Below are the code and all the weights of a small trained network. Each question names an input and a class and asks about switching units off, where a switched-off unit gives its printed mean instead of its output.

import numpy as np


def w(rows, s, z=0):
    codes = np.array(rows[::2]) - 128.0
    scale = np.full(codes.shape[1], s)
    scale[-1] = z or s
    return codes * scale


def f(y):
    return np.maximum(y, 0)


def log_softmax(a):
    a = a - a.max(-1, keepdims=True)
    return a - np.log(np.exp(a).sum(-1, keepdims=True))


def net(x, mask):
    res = np.array(x, float).reshape(1, 5) / 4 @ E
    y = f(res @ A[0][:, :-1].T + A[0][:, -1])
    res = res + np.where(mask, y, B[0][:, -1]) @ B[0][:, :-1]
    return log_softmax(res[-1] @ U[:, :-1].T + U[:, -1])


A, B = {}, {}
E = w([
[124,59,90,103,121,185,123,62,157,130,86,105],'x0',
[247,187,63,132,179,125,122,137,86,107,119,60],'x1',
[146,169,114,197,83,211,89,174,135,202,111,115],'x2',
[152,72,173,173,126,164,211,191,129,94,163,71],'x3',
[100,137,116,121,126,146,115,131,148,106,166,103],'x4',
],0.014)
A[0] = w([
[27,87,170,64,64,131,169,157,146,184,133,125,54],'neuron 1',
[80,74,148,146,154,113,93,125,163,207,168,206,21],'neuron 2',
[101,227,91,65,83,103,35,82,169,120,77,212,2],'neuron 3',
[103,94,63,80,100,254,181,79,205,125,49,142,142],'neuron 4',
[139,185,139,212,65,213,114,133,156,208,130,131,115],'neuron 5',
[139,67,173,204,89,107,83,124,151,110,141,114,42],'neuron 6',
[87,175,208,171,141,95,68,179,90,143,167,146,108],'neuron 7',
],0.0083,0.0055)
B[0] = w([
[128,175,140,115,150,155,87,122,69,151,152,90,222],'neuron 1',
[228,199,74,91,159,150,150,145,38,166,164,74,196],'neuron 2',
[157,78,228,173,166,148,172,165,141,57,100,64,241],'neuron 3',
[135,196,153,110,117,42,91,242,173,55,179,130,234],'neuron 4',
[123,137,185,112,198,91,146,85,87,124,182,249,255],'neuron 5',
[178,85,120,159,102,207,118,132,137,134,150,51,155],'neuron 6',
[161,167,131,66,85,112,125,197,160,130,36,146,199],'neuron 7',
],0.011,0.014)
U = w([
[147,97,251,254,93,213,200,153,138,62,109,70,106],'0',
[246,199,40,125,139,150,22,89,29,145,145,53,112],'1',
[125,138,146,82,163,81,136,150,192,178,125,127,247],'2',
[161,191,123,58,8,44,119,181,205,101,96,170,89],'3',
[48,139,161,47,164,75,191,28,61,48,155,218,123],'4',
[49,137,78,113,122,115,110,127,114,116,94,172,162],'5',
[108,83,113,201,18,146,122,64,207,165,70,122,94],'6',
[96,73,23,178,93,166,100,91,165,197,73,137,91],'7',
],0.0073,0.012)

Each question gives the input, the list of numbers given to net, and the class t.
The units are the neurons (one row each of A and B). Each row of codes is followed by its name. A weight is (code - 128) times the scale printed after its matrix; where a second scale follows, it is the last column's (A, B and U).
mask holds one flag per neuron, in row order. A switched-off neuron (its flag False) gives its mean, the last column of its row in B, instead of its output. The means were averaged over made-up inputs and are rounded, as every weight is.
A unit's drop is (log p(t) with every unit on - log p(t) with that unit switched off) / (log p(t) with every unit on - log p(t) with every unit switched off).
The circuit of an input: a set's keep is (log p(t) with only the set's units on - log p(t) with every unit switched off) / (log p(t) with every unit on - log p(t) with every unit switched off). Starting from all 7 units, units are removed one at a time, each time the one whose removal leaves the highest keep (on an exact tie, the one counted first), for as long as the keep stays at least 0.8.
circuit, biggest first: the units of the circuit, biggest drop first
most important unit: the unit with the biggest drop
k most important neurons: the k neurons with the biggest drops, biggest first
input [-8,-1,-5,6,-3], class 3: circuit, biggest first	neuron 7
input [3,-4,6,0,4], class 4: 2 most important neurons	neuron 5; neuron 7
input [-5,5,3,4,-8], class 2: circuit, biggest first	neuron 3; neuron 2; neuron 1
input [-3,-4,5,-3,4], class 4: 3 most important neurons	neuron 5; neuron 4; neuron 6
input [6,-6,-4,1,-3], class 1: 4 most important neurons	neuron 1; neuron 2; neuron 5; neuron 7
input [-8,-8,4,3,-4], class 1: circuit, biggest first	neuron 2; neuron 1
input [8,7,-6,3,1], class 3: circuit, biggest first	neuron 4; neuron 1
input [-5,-4,-2,2,1], class 3: 3 most important neurons	neuron 7; neuron 3; neuron 5
input [5,-2,-3,4,-5], class 2: 4 most important neurons	neuron 3; neuron 5; neuron 7; neuron 4
input [8,-7,-5,6,-3], class 3: 2 most important neurons	neuron 4; neuron 3
input [-2,6,7,-5,4], class 4: 2 most important neurons	neuron 5; neuron 2
input [-8,4,-7,0,4], class 3: circuit, biggest first	neuron 5; neuron 7
input [-3,4,1,3,6], class 2: circuit, biggest first	neuron 3; neuron 2
input [5,-3,-1,-2,2], class 3: most important unit	neuron 4
input [-7,3,-4,6,0], class 3: 4 most important neurons	neuron 3; neuron 5; neuron 7; neuron 1
input [-6,5,-5,-6,-3], class 0: circuit, biggest first	neuron 3; neuron 5; neuron 2
input [-8,-4,-4,7,4], class 3: 3 most important neurons	neuron 7; neuron 3; neuron 5
input [-8,-8,-2,-2,-1], class 1: 2 most important neurons	neuron 2; neuron 1
input [5,-6,1,-6,-6], class 0: 2 most important neurons	neuron 3; neuron 7
input [4,7,8,-3,-1], class 4: circuit, biggest first	neuron 5; neuron 2
input [-5,-6,3,5,1], class 1: most important unit	neuron 3
